Below is a small trained network, with its code and all its weights. Each question gives an input and a class and asks what happens when units are switched off, that is, made to give their printed mean instead of their output.

import numpy as np


def w(rows, s, z=0):
    codes = np.array(rows[::2]) - 128.0
    scale = np.full(codes.shape[1], s)
    scale[-1] = z or s
    return codes * scale


def f(y):
    return y / 2 * (1 + np.tanh(0.7978845608 * (y + 0.044715 * y**3)))


def log_softmax(a):
    a = a - a.max(-1, keepdims=True)
    return a - np.log(np.exp(a).sum(-1, keepdims=True))


def net(x, mask):
    res = np.array(x, float).reshape(1, 4) / 4 @ E
    y = f(res @ A[0][:, :-1].T + A[0][:, -1])
    res = res + np.where(mask, y, B[0][:, -1]) @ B[0][:, :-1]
    return log_softmax(res[-1] @ U[:, :-1].T + U[:, -1])


A, B = {}, {}
E = w([
[117,115,143,150,205,190,229,143],'x0',
[169,92,30,191,60,180,33,157],'x1',
[39,2,55,165,116,137,166,216],'x2',
[156,115,132,189,254,107,164,192],'x3',
],0.0091)
A[0] = w([
[141,133,120,151,87,128,76,119,199],'n0',
[208,123,225,42,192,76,183,114,185],'n1',
[119,141,143,75,55,86,107,96,152],'n2',
[195,150,104,155,157,137,78,149,126],'n3',
[164,169,135,140,61,94,66,121,252],'n4',
[91,167,194,187,174,85,147,90,206],'n5',
[113,91,100,255,121,124,150,243,183],'n6',
],0.01,0.0038)
B[0] = w([
[168,117,78,113,90,169,84,65,189],'n0',
[160,197,208,141,183,35,155,231,235],'n1',
[114,151,159,48,2,27,94,82,208],'n2',
[159,134,180,192,99,214,175,146,165],'n3',
[165,128,198,160,48,106,106,13,230],'n4',
[92,205,226,218,228,69,178,168,193],'n5',
[41,17,82,197,137,116,86,182,246],'n6',
],0.0089,0.013)
U = w([
[218,156,121,199,117,226,97,61,3],'0',
[48,27,20,170,159,156,100,128,196],'1',
[149,192,161,147,223,71,188,159,149],'2',
[71,132,133,70,150,228,236,105,204],'3',
[141,135,120,2,80,56,57,50,178],'4',
],0.0097,0.0019)

Each question gives the input, the list of numbers given to net, and the class t.
The units are the neurons (one row each of A and B). Each row of codes is followed by its name. A weight is (code - 128) times the scale printed after its matrix; where a second scale follows, it is the last column's (A, B and U).
mask holds one flag per neuron, in row order. A switched-off neuron (its flag False) gives its mean, the last column of its row in B, instead of its output. The means were averaged over made-up inputs and are rounded, as every weight is.
A unit's drop is (log p(t) with every unit on - log p(t) with that unit switched off) / (log p(t) with every unit on - log p(t) with every unit switched off).
The circuit of an input: a set's keep is (log p(t) with only the set's units on - log p(t) with every unit switched off) / (log p(t) with every unit on - log p(t) with every unit switched off). Starting from all 7 units, units are removed one at a time, each time the one whose removal leaves the highest keep (on an exact tie, the one counted first), for as long as the keep stays at least 0.8.
circuit, biggest first: the units of the circuit, biggest drop first
most important unit: the unit with the biggest drop
k most important neurons: the k neurons with the biggest drops, biggest first
drop when u is switched off: that unit's drop, to one decimal
input [-3,8,0,0], class 0: most important unit -> n4
input [-6,1,-5,5], class 0: circuit, biggest first -> (n3 n4)
input [-8,2,2,4], class 1: 3 most important neurons -> (n6 n2 n1)
input [0,-6,-2,-6], class 2: 3 most important neurons -> (n1 n5 n0)
input [2,0,1,1], class 1: 2 most important neurons -> (n1 n5)
input [-6,8,7,-7], class 4: 2 most important neurons -> (n2 n4)
input [-2,-5,-6,-4], class 2: drop when n0 is switched off -> 0.2
input [-1,-3,4,2], class 1: drop when n1 is switched off -> 0.3
input [-1,1,1,4], class 1: drop when n1 is switched off -> 0.1
input [-8,-4,-2,3], class 2: 3 most important neurons -> (n1 n5 n0)
